Each row has a name. After each piece below comes the name of the row it's from, unless a question asks for something else. Each question is about the rows just above it.

Columns, left to right: P B V N D T L K Y Q
+5.12 -0.55 -2.21 -0.93 -3.45 +1.12 +1.43 +1.65 +0.75 -0.65 = duv
+3.11 -3.22 -1.02 -4.87 +1.27 -1.72 +7.47 -2.20 -7.12 +1.67 = kuf
+1.92 -3.22 +1.09 +7.83 +2.26 -2.43 +7.83 -3.34 -8.78 +1.52 = birif
+8.18 +4.40 +2.25 +9.05 -7.20 +3.78 -2.09 +4.25 -0.47 -7.17 = tif
-1.76 -2.30 +5.00 -1.00 +0.28 -1.71 +0.03 -2.02 +2.21 +2.50 = beveb
Which row holds +0.75 +1.65 +1.43 read backwards? -> duv
+2.50 +2.21 -2.02 +0.03 -1.71 +0.28 -1.00 +5.00 -2.30 -1.76 is which row reordered? -> beveb
Which row holds these entries in another order? -2.30 -2.02 -1.76 -1.71 -1.00 +0.03 +0.28 +2.21 +2.50 +5.00 -> beveb
Which column holds +7.47 +7.83 -2.09 top down? -> L
Which column holds -1.72 -2.43 +3.78 -1.71 top down? -> T
How many times does birif hold +2.26? -> 1

Columns, left to right: C X U S
+6.80 +7.09 +5.94 +9.02  Guna
+8.02 +8.02 +8.02 +8.02  lup
+7.70 +8.03 +7.41 +9.25  duv
+5.95 +7.09 +6.80 +9.02  vok
-6.67 -6.34 -6.24 -8.04  tif
+6.59 +7.02 +6.09 +8.08  kuf
Times +8.02 occurs in lup: -> 4
Which row holds these entries in another order? +9.02 +6.80 +7.09 +5.94 -> Guna
Which column holds +8.03 +7.09 -6.34 +7.02 top down? -> X
+9.02 +8.02 +9.25 is in which column, read top down? -> S

Columns, left to right: J Z R W
+1.97 +3.70 +4.66 +4.48 : fes
+1.96 +5.78 -2.78 +3.15 : lup
-1.08 -0.11 +1.39 +2.39 : duv
-0.10 +1.39 +1.30 -3.50 : zap
-5.24 +2.66 +2.49 +0.40 : Guna
-3.20 +0.20 +3.20 +0.30 : beveb
+1.17 -5.87 +4.19 +4.18 : kuf
+5.87 -3.01 -1.19 +1.41 : vok
+6.80 -4.02 -5.72 -7.06 : tif
+8.22 -1.07 +3.55 +0.38 : vul
+1.17 +1.17 +6.07 -0.64 : birif
+0.99 +7.71 -1.82 -4.53 : deret
Which row holds -0.64 +6.07 +1.17 read backwards? -> birif
Times +4.19 occurs in kuf: -> 1
Count of +1.17 in birif: -> 2
Put +2.66 +2.49 +0.40 -5.24 back in order: which row is it? -> Guna
Which row holds +1.39 -0.11 read backwards? -> duv
Which column holds -0.11 +1.39 top down? -> Z
+1.17 +1.17 is which row, read backwards? -> birif

Columns, left to right: F E G A
+6.72 +6.87 -5.48 -6.75  vok
+6.38 +6.00 +6.28 +8.03  fes
+7.39 +7.47 +6.93 +7.99  Guna
+6.50 +6.42 +5.97 +7.37  deret
+7.03 +7.15 +6.24 +8.19  birif
-5.40 -6.08 -5.48 -7.35  tif
+8.25 +6.87 +6.72 +6.52  lup
+7.86 +7.04 +5.98 +8.61  duv
+6.38 +8.03 +6.28 +8.03  zap
Put +7.37 +5.97 +6.42 +6.50 back in order: which row is it? -> deret
Which row holds these entries in another order? +6.00 +6.28 +6.38 +8.03 -> fes
Times +8.03 occurs in zap: -> 2
Put +5.97 +7.37 +6.50 +6.42 back in order: which row is it? -> deret
+8.03 +6.28 +6.00 is which row, read backwards? -> fes

Columns, left to right: zonu mon rekin Lor ridef Mifa
-1.66 -1.85 +5.63 +2.18 -0.89 +6.54  deret
-4.61 -0.62 -0.99 -4.17 -3.25 +2.37  duv
-0.56 +0.20 -1.05 +1.06 -0.06 +0.60  tif
-1.66 -1.85 +5.63 +2.18 +0.42 +7.30  vok
-4.61 -3.25 -0.62 -4.17 -0.99 +2.11  lup
+5.63 +6.54 -1.85 +2.18 -0.88 -1.66  vul
Which column holds -0.62 -1.85 top down? -> rekin
+2.11 -4.61 -3.25 -0.62 -4.17 -0.99 is which row reordered? -> lup
Which column holds this, read top down? -1.85 -0.62 +0.20 -> mon
Which row holds -3.25 -4.17 -0.99 -0.62 -4.61 read backwards? -> duv
-1.85 -1.66 -0.89 +2.18 +5.63 +6.54 is which row reordered? -> deret

Columns, left to right: sug nive Safup kemo Bov
+1.19 +1.16 +0.01 -3.95 -3.84 = vul
+3.46 +5.20 +0.74 +0.53 -5.24 = tif
-0.54 -1.10 -0.26 -2.42 -4.33 = beveb
-0.26 -0.64 -0.06 -2.09 -3.57 = Guna
-5.25 -5.25 +5.10 -5.26 -5.25 = birif
-0.73 -1.40 -0.16 -2.01 -4.18 = fes
-5.25 +5.10 -5.25 -5.25 -5.25 = deret
Count of -5.25 in deret: -> 4
Put -5.25 -5.25 -5.25 -5.25 +5.10 back in order: which row is it? -> deret
-1.10 -0.54 is which row, read backwards? -> beveb

Columns, left to right: kad Dume lol buvav
-5.53 -6.17 -5.44 -6.93 = tif
-6.61 -6.20 -6.32 -7.82 = duv
-5.82 -6.61 -6.22 -7.12 = lup
-6.93 -5.44 -6.17 is which row, read backwards? -> tif
Which row holds this, read backwards? -6.22 -6.61 -> lup
Which row holds -5.44 -6.17 -5.53 read backwards? -> tif

Columns, left to right: beg der zigo nozas Kov tizi zikeg
+0.61 +1.43 +1.43 +3.49 -4.45 +1.43 +1.43 = birif
-2.08 +0.61 +1.15 +3.49 +3.49 -4.45 -8.36 = zap
+0.18 -5.23 -2.08 -6.68 -4.45 -5.20 -1.93 = fes
Put -8.36 -4.45 +3.49 +3.49 +1.15 +0.61 -2.08 back in order: which row is it? -> zap
+1.43 +1.43 +3.49 +1.43 +0.61 -4.45 +1.43 is which row reordered? -> birif
Put +1.43 +0.61 +1.43 +1.43 +3.49 -4.45 +1.43 back in order: which row is it? -> birif
Times +1.43 occurs in birif: -> 4
Count of +3.49 in zap: -> 2

Columns, left to right: ravo zafu veni lofaz bip Vaf barel Rurof Koviv
-3.18 -0.02 -4.21 -3.29 +0.41 -2.82 -5.73 +0.97 -2.66 : Guna
-0.54 -3.78 -2.15 -2.60 +2.31 -3.58 -5.33 +0.90 +2.42 : deret
+1.06 +1.35 -1.03 +0.23 -2.46 -1.06 +1.06 +0.50 -0.56 : birif
-2.40 -2.57 +2.88 -0.63 +6.12 +2.31 -3.06 -0.99 +1.00 : vok
+2.40 +4.97 +6.80 +5.20 -1.36 +6.67 +9.11 -1.77 -1.45 : beveb
-2.79 -0.48 -1.77 -1.28 +0.93 +0.44 -1.97 -0.28 -1.71 : lup
-1.85 +0.24 +2.19 +0.93 +2.18 +3.72 +1.30 -1.30 -1.09 : kuf
-0.90 -0.62 +6.61 +2.49 +5.32 +6.27 +2.66 -2.18 +0.93 : tif
-2.03 +1.11 +4.53 +2.09 +3.24 +6.14 +2.91 -2.03 -1.55 : duv
+1.82 +0.53 -5.44 -1.99 -4.96 -6.13 -2.14 +2.17 -0.07 : vul
+0.53 +3.98 +4.12 +2.58 -0.17 +4.01 +4.09 -0.92 -2.23 : fes
Which column holds +0.50 -0.99 -1.77 -0.28 -1.30 top down? -> Rurof
Which column holds -0.63 +5.20 -1.28 +0.93 +2.49 +2.09 top down? -> lofaz
Which column holds this, read top down? -1.09 +0.93 -1.55 -> Koviv

Columns, left to right: Kipa seb Makon pefe tokam
+0.45 +0.01 +2.80 -3.17 -3.08 = vok
+2.73 -1.07 +2.09 -4.93 -0.61 = zap
-2.21 +0.93 -2.60 +4.42 +1.73 = lup
-1.19 +0.52 -1.70 +3.08 +1.23 = beveb
-1.46 +0.31 -2.57 +3.84 +2.41 = Guna
-1.80 +0.55 -2.14 +3.87 +0.01 = vul
-1.14 +0.02 -1.14 +0.02 +0.02 = fes
+0.58 -0.22 -0.43 -0.23 +1.13 = deret
+4.51 -2.33 -3.15 -1.79 +7.27 = birif
Which row holds these entries in another order? -4.93 -1.07 -0.61 +2.09 +2.73 -> zap
Which column holds this, read top down? -1.46 -1.80 -1.14 +0.58 -> Kipa
Count of +0.02 in fes: -> 3

Columns, left to right: tefa fifu Nekeb Zudu
+2.57 +4.52 -6.34 -8.72 : zap
-8.88 +3.80 +6.52 -4.81 : kuf
-0.72 -5.41 -6.11 +2.91 : birif
-3.74 +0.22 -3.17 -8.42 : fes
-1.15 +4.48 -1.75 -2.95 : beveb
-3.17 -3.74 -8.42 +0.21 : vul
-8.88 +3.80 +6.52 -7.03 : tif
-0.97 +0.34 -3.49 -0.20 : lup
Which row holds these entries in another order? -8.42 -3.17 +0.22 -3.74 -> fes
Which row holds these entries in another order? +0.21 -8.42 -3.74 -3.17 -> vul
q: -8.88 +3.80 +6.52 -7.03 -> tif

Columns, left to right: vitu ravem Nata mumo mek vigeb siror
+1.45 +1.57 +1.37 +1.01 -3.01 +1.58 +1.39 : Guna
-1.34 -1.10 -2.53 -2.26 -2.09 -1.76 -1.22 : tif
-1.14 +0.16 -0.16 -0.31 +0.74 -0.37 +1.64 : vok
+1.64 +0.73 +1.55 +1.45 +0.41 +1.11 -0.92 : duv
+8.43 +6.71 +8.54 +8.40 +5.19 +7.35 -0.52 : zap
-3.01 +1.58 +1.37 +1.39 +1.58 +1.45 +1.01 : deret
Put -0.92 +0.41 +0.73 +1.11 +1.45 +1.55 +1.64 back in order: which row is it? -> duv
+1.58 -1.76 is in which column, read top down? -> vigeb
How many times does Guna hold +1.58? -> 1
Which row holds these entries in another order? +1.39 +1.37 -3.01 +1.01 +1.58 +1.45 +1.58 -> deret

Columns, left to right: suzop vodol Zibav Pudu pur tilon
-2.10 -0.76 -4.21 -1.43 +0.51 +0.51 : kuf
+0.02 -0.55 -2.47 -0.45 -0.41 +0.90 : tif
+2.86 -1.47 +1.92 +3.04 +2.15 -0.52 : vul
+6.36 -1.56 +4.65 -0.77 -2.51 -2.91 : beveb
+2.15 -1.47 +1.92 +2.86 +3.03 -0.52 : deret
-0.55 +0.90 +0.02 -0.45 -2.46 -0.41 : birif
-0.33 +0.56 -0.24 -0.07 -2.18 -0.39 : lup
-0.52 -0.41 -0.39 is in which column, read top down? -> tilon
Put +0.90 -0.45 +0.02 -0.41 -2.46 -0.55 back in order: which row is it? -> birif
Which row holds -2.18 -0.07 read backwards? -> lup
Which row holds these entries in another order? -0.52 +2.15 -1.47 +1.92 +2.86 +3.03 -> deret
Put -1.47 -0.52 +1.92 +2.15 +2.86 +3.04 back in order: which row is it? -> vul
-0.45 +3.04 -0.77 +2.86 -0.45 is in which column, read top down? -> Pudu
Times -0.76 occurs in kuf: -> 1

Columns, left to right: Povef molam rebe rane Vema Poka Duf refol Nug tem
+1.14 -0.80 -1.23 -8.90 +3.09 -2.84 -4.15 +2.69 +0.08 +6.61  Guna
-1.19 +7.04 -1.03 +2.97 -2.56 +0.36 -4.79 +1.96 +5.12 +7.04  kuf
+1.96 +0.15 +0.21 +2.92 -1.29 +1.66 +2.16 +0.05 -0.62 +3.10  tif
+1.11 +3.24 -1.57 +3.58 -0.64 -1.89 -0.20 -4.85 -5.20 -0.80  duv
+1.28 +1.97 -0.09 -0.47 +0.77 +0.85 +0.17 -0.39 -0.79 -2.34  vok
+1.14 -0.80 -1.23 -8.90 +3.09 -2.84 -4.15 +2.69 +0.08 +3.98  vul
-4.85 -0.20 -1.89 -0.64 +3.58 -1.57 +3.24 +1.11 is which row, read backwards? -> duv
How many times does kuf hold +7.04? -> 2
Put -8.90 -4.15 -2.84 -1.23 -0.80 +0.08 +1.14 +2.69 +3.09 +6.61 back in order: which row is it? -> Guna
Which column holds this, read top down? -1.29 -0.64 +0.77 +3.09 -> Vema

Columns, left to right: Munu zelor zanu Deg mapi bazo
-0.35 +0.07 +0.79 -0.01 -0.50 -1.31 -> Guna
-1.05 +8.23 +0.36 -4.61 +1.63 -1.55 -> vul
-0.32 -2.85 -2.05 -1.99 +0.49 -0.14 -> duv
+0.88 +4.74 +0.01 +4.23 +2.67 +0.55 -> birif
+4.36 +0.06 +2.01 -1.31 +0.39 -3.14 -> deret
+1.54 +2.04 +2.71 +1.43 -0.88 -0.38 -> kuf
+1.65 +3.12 -1.02 +3.48 +1.98 -0.23 -> tif
+0.74 -0.98 -0.22 +4.91 +1.24 +0.62 -> fes
-1.05 -2.62 +0.56 +4.19 +1.31 -0.09 -> lup
+0.06 +4.36 +0.61 +3.10 -4.12 +1.39 -> beveb
Which row holds this, read backwards? +2.67 +4.23 +0.01 +4.74 -> birif
Which column holds this, read top down? +8.23 -2.85 +4.74 +0.06 +2.04 +3.12 -0.98 -2.62 -> zelor
q: +0.06 +4.36 +0.61 +3.10 -4.12 +1.39 -> beveb
Which column holds -1.31 +1.43 +3.48 +4.91 top down? -> Deg
+0.36 -2.05 +0.01 is in which column, read top down? -> zanu
Which column holds +0.79 +0.36 -2.05 +0.01 +2.01 +2.71 -1.02 -0.22 +0.56 top down? -> zanu
Which row holds this, read backwards? +1.39 -4.12 +3.10 -> beveb

Columns, left to right: zaru nibep Dazaz bazu zuse Vovu zikem
+2.33 -2.88 +1.96 +0.88 +7.03 -5.18 -2.16 : vok
+1.43 -6.23 +4.66 -7.10 -3.11 -0.06 -0.74 : beveb
-7.09 -3.11 +3.95 +1.29 +4.25 +4.66 +0.18 : kuf
-1.40 -1.95 -0.90 -4.37 +1.14 -3.08 -0.70 : tif
+4.67 +1.16 +2.70 +3.64 +3.78 +3.40 +0.94 : Guna
-5.55 +3.84 +1.92 -2.91 +3.24 -0.89 -1.33 : fes
+7.03 +0.88 +1.96 is which row, read backwards? -> vok
Which row holds -3.11 -7.10 read backwards? -> beveb

Columns, left to right: lene dezis pufu Rotos
-5.47 -4.21 -0.78 +8.07 = vok
-0.27 -1.45 +0.15 +2.63 = beveb
-4.21 -0.79 -5.47 +8.07 = Guna
Which column holds this, read top down? +8.07 +2.63 -> Rotos
Put -5.47 -4.21 +8.07 -0.79 back in order: which row is it? -> Guna

Columns, left to right: rogav kuru tomoz Lim zor Fek
+4.18 +6.32 +8.36 +9.21 -5.53 +5.26 -> zap
-7.24 -1.40 +2.36 +8.55 +5.73 +9.12 -> beveb
-7.71 +1.29 -5.90 -3.72 -5.12 +7.02 -> lup
+7.46 +4.24 -0.11 +0.25 +6.64 +5.35 -> vul
+2.85 -0.31 -8.57 +0.54 -8.69 +4.63 -> tif
+1.16 +8.22 -0.51 +3.36 +1.85 +3.14 -> vok
+0.25 -0.11 +4.24 +7.46 is which row, read backwards? -> vul
+5.73 +8.55 +2.36 -1.40 is which row, read backwards? -> beveb
Which column holds +8.55 -3.72 top down? -> Lim

Columns, left to right: Mamo sode lur Somi
+1.70 +3.12 -4.79 +9.07  beveb
+3.12 -4.78 +9.07 +1.70  birif
-0.13 +6.60 -9.78 -5.91  duv
+3.12 -4.78 is in which column, read top down? -> sode
+1.70 +3.12 -4.78 +9.07 is which row reordered? -> birif

Columns, left to right: tebas gol Pofos sebuf Vodim tov
+8.98 -1.35 +3.17 +3.39 -1.97 +1.81 : duv
-0.56 -1.98 +0.72 +0.08 +2.49 -4.68 : vul
-5.10 -0.74 -5.85 -3.00 +1.97 -0.07 : zap
+2.50 -0.56 -1.98 -4.68 +0.72 +0.08 : tif
-3.98 -0.85 -1.24 +2.36 +0.57 +1.03 : deret
-6.40 -1.90 +0.05 -1.49 +0.16 +3.07 : kuf
+5.61 +2.85 -0.81 +1.08 -1.55 +1.33 : fes
+2.75 +2.31 +3.56 +1.22 -2.98 +0.84 : beveb
-5.77 +0.51 -1.98 +0.87 +1.69 -2.92 : vok
Put -4.68 -0.56 -1.98 +0.72 +0.08 +2.49 back in order: which row is it? -> vul
Which column holds this, read top down? -4.68 +2.36 -1.49 +1.08 -> sebuf

Columns, left to right: Pez sok mokos Tuk
+1.27 +3.61 +1.31 +0.20 : vok
+0.77 +1.59 +0.79 -4.13 : duv
-5.62 -3.34 -0.40 -8.06 : zap
+1.09 +5.29 +1.60 +5.29 : birif
+0.06 +5.79 -0.63 +0.59 : kuf
+0.14 +0.62 -1.75 +5.12 : beveb
-1.92 +2.92 -0.83 -2.80 : fes
-5.47 +2.45 +2.63 -6.83 : deret
+2.92 -0.83 -2.80 -1.91 : vul
Which row holds these entries in another order? +2.92 -0.83 -2.80 -1.92 -> fes
Count of +1.60 in birif: -> 1
Which column holds this, read top down? +2.45 -0.83 -> sok

Columns, left to right: Bop Gino kes lep vedid niful
-2.07 -1.83 -1.89 -1.42 -2.13 -1.97 : vok
-0.55 -0.36 -2.22 -1.97 -0.59 -0.46 : kuf
+0.20 +0.18 +0.00 +0.10 +0.16 +0.23 : tif
-2.70 -2.48 -1.42 -0.92 -2.75 -2.63 : vul
-2.70 -2.48 -1.42 -1.92 -4.41 -4.19 : zap
-0.54 -0.46 -2.13 -1.89 -1.42 -0.50 : fes
-2.89 -3.08 +4.92 +4.99 -2.74 -2.95 : beveb
-5.81 -6.10 +8.36 +8.56 -5.69 -6.03 : birif
-0.30 -0.27 -0.23 -0.16 -0.30 -0.28 : Guna
-2.13 -1.42 -1.89 is which row, read backwards? -> vok
Which column holds -1.42 -2.74 top down? -> vedid

Columns, left to right: fam subal fimad Kovo lav
+2.18 -0.86 +0.08 -0.37 +1.08  vok
+0.34 +0.34 +0.86 +0.34 +0.34  kuf
-1.42 -1.57 +0.00 -1.47 +1.49  beveb
-1.36 +1.99 +1.64 +0.35 +1.01  tif
+0.12 -0.63 -3.17 +1.10 +1.43  Guna
+2.18 -0.86 +0.08 -0.37 +0.66  vul
+2.18 -0.85 +0.66 -0.37 +0.08  lup
-1.57 -1.42 is which row, read backwards? -> beveb
Count of +0.35 in kuf: -> 0
Which row holds these entries in another order? -0.86 +2.18 -0.37 +0.08 +0.66 -> vul

Columns, left to right: fid dipo bik lavav goge zepip
+6.82 +5.18 +2.53 -1.13 -1.58 +2.06 = kuf
-2.86 -1.30 +1.66 -2.34 -0.46 -9.15 = duv
+2.01 -6.98 -1.88 +1.88 +0.65 +0.15 = Guna
+2.02 -1.90 +2.07 +2.02 -1.90 +2.02 = deret
+1.92 -6.54 -1.90 +2.07 +0.56 +0.05 = tif
+2.05 -6.69 -2.10 +2.02 +0.62 +0.05 = birif
-7.06 +2.01 -2.27 +1.91 +1.87 +5.58 = vul
Times +2.02 occurs in deret: -> 3
Which row holds +0.56 +2.07 -1.90 -6.54 read backwards? -> tif
Which column holds +0.65 -1.90 top down? -> goge
-1.88 +2.07 -1.90 is in which column, read top down? -> bik
+0.62 +2.02 is which row, read backwards? -> birif

Columns, left to right: lumer refan sapi razav pusev
-2.40 -0.85 -3.06 +2.39 +0.97 : lup
+0.66 -4.88 +0.84 -0.59 -0.30 : tif
+1.24 -2.97 +1.78 +0.28 +0.81 : fes
+1.41 +1.03 -7.03 -0.70 -5.59 : vul
-0.05 -4.70 +0.78 +1.99 +0.13 : zap
-5.40 +0.36 -2.24 -0.74 +4.26 : duv
+0.99 -1.18 -1.94 -0.02 -1.13 : Guna
-2.24 +0.36 -5.40 -0.73 +4.26 : birif
-7.03 -0.70 -5.60 +1.41 +1.03 : kuf
+0.22 -0.49 -0.05 +0.14 +0.57 : vok
Which row holds these entries in another order? +1.03 -7.03 -0.70 -5.60 +1.41 -> kuf
-5.40 +0.36 -2.24 -0.73 +4.26 is which row reordered? -> birif

Columns, left to right: zaf Beda dabo nipa
-2.51 -2.29 +0.93 -1.34 : birif
+1.79 +2.45 -2.66 +4.51 : lup
+0.83 +0.66 -0.86 -1.08 : duv
-1.30 -1.41 +1.01 -0.98 : zap
+0.02 -0.10 +0.75 +4.52 : vok
+1.93 -0.62 -0.60 -0.04 : deret
+6.50 +6.84 -7.74 +0.17 : fes
+7.14 +7.24 +4.43 -0.25 : tif
-0.10 -0.01 -0.46 -6.89 : Guna
-0.60 -0.62 -0.05 +1.93 : beveb
Which row holds these entries in another order? -0.25 +4.43 +7.24 +7.14 -> tif
Which row holds these entries in another order? +1.93 -0.05 -0.62 -0.60 -> beveb

